Below is a small trained network, with its code and all its weights. Each question gives an input and a target symbol and asks what happens when units are switched off, that is, made to give their printed mean instead of their output.

import numpy as np


def w(rows, s, z=0):
    codes = np.array(rows[::2]) - 128.0
    scale = np.full(codes.shape[1], s)
    scale[-1] = z or s
    return codes * scale


def f(y):
    return np.maximum(y, 0)


def softmax(a):
    e = np.exp(a - a.max(-1, keepdims=True))
    return e / e.sum(-1, keepdims=True)


def log_softmax(a):
    a = a - a.max(-1, keepdims=True)
    return a - np.log(np.exp(a).sum(-1, keepdims=True))


def net(x, mask):
    ids = ['ΞΨβθμπσω'.index(c) for c in x.split()]
    T = len(ids)
    res = E[ids] + P[:T]
    r = res
    for j in range(3):
        rows = slice(2 * j, 2 * j + 2)
        q, k, v = (r @ M[0][rows].T for M in (Q, K, V))
        z = softmax(np.where(np.tri(T) > 0, q @ k.T / 2**0.5, -1e9)) @ v
        o = O[0][rows]
        res = res + np.where(mask[j], z, o[:, -1]) @ o[:, :-1]
    y = f(res @ A[0][:, :-1].T + A[0][:, -1])
    res = res + np.where(mask[3:7], y, B[0][:, -1]) @ B[0][:, :-1]
    return log_softmax(res[-1] @ U[:, :-1].T + U[:, -1])


Q, K, V, O, A, B = {}, {}, {}, {}, {}, {}
E = w([
[197,97,177,154,140,188,156],'Ξ',
[109,109,87,197,103,159,112],'Ψ',
[95,103,191,174,189,172,152],'β',
[82,101,149,172,101,127,146],'θ',
[122,157,98,61,128,157,169],'μ',
[112,61,129,161,157,165,204],'π',
[95,129,129,157,192,83,141],'σ',
[144,109,126,254,182,94,147],'ω',
],0.023)
P = w([
[50,18,203,2,128,78,117],'0',
[80,189,219,130,73,90,156],'1',
[95,138,170,183,115,139,138],'2',
[69,174,155,120,120,186,103],'3',
[80,147,161,132,125,187,119],'4',
[91,141,139,135,150,205,110],'5',
[87,158,178,125,172,184,106],'6',
[92,158,139,144,176,197,82],'7',
],0.0067)
Q[0] = w([
[19,111,80,150,163,128,138],'head 1',
[120,132,91,95,143,118,78],'head 1',
[109,154,118,147,91,142,175],'head 2',
[188,75,99,89,83,22,87],'head 2',
[91,104,128,147,191,218,171],'head 3',
[90,104,153,138,249,157,149],'head 3',
],0.018)
K[0] = w([
[9,76,86,104,151,59,100],'head 1',
[140,118,109,118,94,132,183],'head 1',
[174,109,156,122,144,117,134],'head 2',
[95,236,89,187,129,129,236],'head 2',
[144,19,110,76,198,58,93],'head 3',
[172,79,127,56,75,46,36],'head 3',
],0.014)
V[0] = w([
[113,252,128,170,188,171,160],'head 1',
[104,127,155,156,12,158,179],'head 1',
[196,169,91,115,125,150,190],'head 2',
[111,50,49,160,156,183,106],'head 2',
[44,147,135,104,158,152,120],'head 3',
[123,153,178,109,96,175,39],'head 3',
],0.015)
O[0] = w([
[116,62,47,130,186,103,29,147],'head 1',
[129,1,174,170,122,113,158,49],'head 1',
[143,61,190,98,108,157,120,2],'head 2',
[171,178,193,220,71,77,132,195],'head 2',
[165,189,152,123,206,131,96,229],'head 3',
[104,176,87,209,99,191,111,11],'head 3',
],0.009,0.0091)
A[0] = w([
[14,159,149,159,152,49,120,251],'neuron 1',
[141,226,80,62,111,109,134,42],'neuron 2',
[167,83,57,205,177,87,218,93],'neuron 3',
[145,149,166,65,52,254,144,90],'neuron 4',
],0.0085,0.0015)
B[0] = w([
[147,30,7,102,87,181,96,249],'neuron 1',
[208,179,255,177,100,182,137,213],'neuron 2',
[115,188,132,50,152,146,82,190],'neuron 3',
[169,19,136,145,170,102,69,139],'neuron 4',
],0.0089,0.015)
U = w([
[129,98,110,102,43,200,118,76],'Ξ',
[98,149,143,169,77,118,101,200],'Ψ',
[137,164,84,107,136,125,122,220],'β',
[118,128,69,145,183,136,254,126],'θ',
[58,111,196,148,164,147,80,196],'μ',
[157,112,142,159,167,33,141,63],'π',
[141,161,151,76,123,132,147,89],'σ',
[209,109,57,54,87,136,157,1],'ω',
],0.0066,0.002)

Each question gives the input, a string of symbols that net reads in full, and the target symbol t.
The units are the heads (2 rows each of Q, K, V and O) and the neurons (one row each of A and B). Each row of codes is followed by its name. A weight is (code - 128) times the scale printed after its matrix; where a second scale follows, it is the last column's (O, A, B and U).
mask holds one flag per unit, heads first, then neurons. A switched-off unit (its flag False) gives its mean, the last column of its rows in O or B, instead of its output. The means were averaged over made-up inputs and are rounded, as every weight is.
A unit's drop is (log p(t) with every unit on - log p(t) with that unit switched off) / (log p(t) with every unit on - log p(t) with every unit switched off).
The circuit of an input: a set's keep is (log p(t) with only the set's units on - log p(t) with every unit switched off) / (log p(t) with every unit on - log p(t) with every unit switched off). Starting from all 7 units, units are removed one at a time, each time the one whose removal leaves the highest keep (on an exact tie, the one counted first), for as long as the keep stays at least 0.8.
circuit, biggest first: the units of the circuit, biggest drop first
unit that matters most: the unit with the biggest drop
top k neurons: the k neurons with the biggest drops, biggest first
heads that matter: for each layer, one digit per head in row order, 1 if its drop is at least 0.15 and else 0, layers parted by /
drop of u: that unit's drop, to one decimal
input σ Ψ Ξ σ σ β θ μ, target σ: unit that matters most : neuron 1
input π ω β Ψ π β μ Ξ, target π: circuit, biggest first : [neuron 1; head 3; head 1]
input σ Ξ ω ω σ σ Ψ Ξ, target μ: circuit, biggest first : [neuron 1; head 1]
input μ μ ω, target μ: circuit, biggest first : [head 2; neuron 1]
input Ψ θ σ σ π, target β: heads that matter : 100
input θ π β, target θ: heads that matter : 110
input μ π π, target μ: circuit, biggest first : [neuron 1; head 2]
input θ σ π β π μ Ψ σ, target θ: circuit, biggest first : [head 1; head 2]
input β σ σ Ψ σ β, target β: circuit, biggest first : [head 1; head 2]
input σ ω θ μ, target σ: circuit, biggest first : [neuron 2; neuron 1]
input β Ξ θ σ π, target β: circuit, biggest first : [head 1; head 2; head 3]
input Ψ σ ω, target β: circuit, biggest first : [neuron 3; neuron 2; head 1]
input ω β σ, target ω: circuit, biggest first : [neuron 1; head 3]
input θ π Ξ ω μ σ, target θ: circuit, biggest first : [head 1; neuron 2]
input π σ Ξ β β Ψ Ξ, target π: heads that matter : 001
input σ ω σ Ξ β σ β π, target σ: heads that matter : 101
input σ μ Ψ σ π, target σ: top neuron : [neuron 2]
input μ Ξ Ξ π σ Ψ ω Ξ, target μ: heads that matter : 010
input Ξ ω θ β π, target μ: top 2 neurons : [neuron 1; neuron 3]
input θ σ ω β, target θ: top neuron : [neuron 2]
input Ψ β β π Ψ Ψ, target Ψ: drop of head 3 : 0.2
input ω π σ, target ω: drop of neuron 2 : 0.0
input β ω σ Ψ Ψ ω, target β: drop of neuron 3 : 0.3
